Below is a small trained network, with its code and all its weights. Each question gives an input and a class and asks what happens when units are switched off, that is, made to give their printed mean instead of their output.

import numpy as np


def w(rows, s, z=0):
    codes = np.array(rows[::2]) - 128.0
    scale = np.full(codes.shape[1], s)
    scale[-1] = z or s
    return codes * scale


def f(y):
    return y / 2 * (1 + np.tanh(0.7978845608 * (y + 0.044715 * y**3)))


def log_softmax(a):
    a = a - a.max(-1, keepdims=True)
    return a - np.log(np.exp(a).sum(-1, keepdims=True))


def net(x, mask):
    res = np.array(x, float).reshape(1, 5) / 4 @ E
    y = f(res @ A[0][:, :-1].T + A[0][:, -1])
    res = res + np.where(mask, y, B[0][:, -1]) @ B[0][:, :-1]
    return log_softmax(res[-1] @ U[:, :-1].T + U[:, -1])


A, B = {}, {}
E = w([
[2,164,133,120,148],'x0',
[127,124,137,119,117],'x1',
[125,103,210,120,206],'x2',
[127,123,137,114,113],'x3',
[127,52,55,111,157],'x4',
],0.015)
A[0] = w([
[179,234,172,159,87,106],'n1',
[141,50,193,138,184,172],'n2',
[62,199,193,147,149,107],'n3',
[135,128,120,123,133,112],'n4',
[157,91,91,125,121,128],'n5',
[104,181,72,162,48,255],'n6',
[161,66,101,124,110,124],'n7',
[7,116,95,118,124,60],'n8',
[125,145,43,156,51,111],'n9',
],0.015,0.0075)
B[0] = w([
[211,172,31,113,136,231],'n1',
[187,206,80,123,90,227],'n2',
[41,129,238,135,134,240],'n3',
[103,129,102,103,135,126],'n4',
[96,57,149,134,145,169],'n5',
[192,102,60,126,112,253],'n6',
[54,67,116,129,136,179],'n7',
[253,167,73,129,114,221],'n8',
[78,143,234,124,172,218],'n9',
],0.015)
U = w([
[163,88,51,99,105,25],'0',
[153,175,109,104,79,104],'1',
[2,82,230,135,129,250],'2',
],0.0091,0.0018)

Each question gives the input, the list of numbers given to net, and the class t.
The units are the neurons (one row each of A and B). Each row of codes is followed by its name. A weight is (code - 128) times the scale printed after its matrix; where a second scale follows, it is the last column's (A, B and U).
mask holds one flag per neuron, in row order. A switched-off neuron (its flag False) gives its mean, the last column of its row in B, instead of its output. The means were averaged over made-up inputs and are rounded, as every weight is.
A unit's drop is (log p(t) with every unit on - log p(t) with that unit switched off) / (log p(t) with every unit on - log p(t) with every unit switched off).
The circuit of an input: a set's keep is (log p(t) with only the set's units on - log p(t) with every unit switched off) / (log p(t) with every unit on - log p(t) with every unit switched off). Starting from all 9 units, units are removed one at a time, each time the one whose removal leaves the highest keep (on an exact tie, the one counted first), for as long as the keep stays at least 0.8.
units of the circuit, in order: the units of the circuit, biggest drop first
unit that matters most: the unit with the biggest drop
k most important neurons: the k neurons with the biggest drops, biggest first
drop when u is switched off: that unit's drop, to one decimal
input [-2,8,-2,-7,-6], class 0: unit that matters most -> n1
input [-3,5,-8,7,-3], class 0: 2 most important neurons -> n6, n3
input [-1,-4,-6,0,-2], class 0: 3 most important neurons -> n6, n3, n2
input [-4,-4,-2,3,1], class 2: 3 most important neurons -> n1, n8, n2
input [6,4,4,7,6], class 1: units of the circuit, in order -> n6, n2
input [1,-4,7,-5,5], class 1: 3 most important neurons -> n2, n6, n1
input [-4,3,-6,-2,-8], class 0: 3 most important neurons -> n6, n1, n3
input [6,7,8,-2,4], class 1: 2 most important neurons -> n2, n8
input [-2,5,-6,3,-8], class 0: 4 most important neurons -> n6, n1, n2, n3
input [-5,7,-3,3,-2], class 0: units of the circuit, in order -> n3, n2
input [6,-3,4,-2,0], class 2: 2 most important neurons -> n3, n1
input [-1,-5,-3,0,2], class 2: 2 most important neurons -> n1, n8
input [-5,8,-4,-2,-7], class 0: drop when n1 is switched off -> 0.2
input [-8,1,-5,5,-4], class 0: drop when n1 is switched off -> 0.0
input [-1,-5,-5,-7,-5], class 0: unit that matters most -> n6
input [-6,3,-5,6,-3], class 0: drop when n3 is switched off -> 0.1
input [-5,-8,-1,-4,1], class 2: drop when n6 is switched off -> 0.2
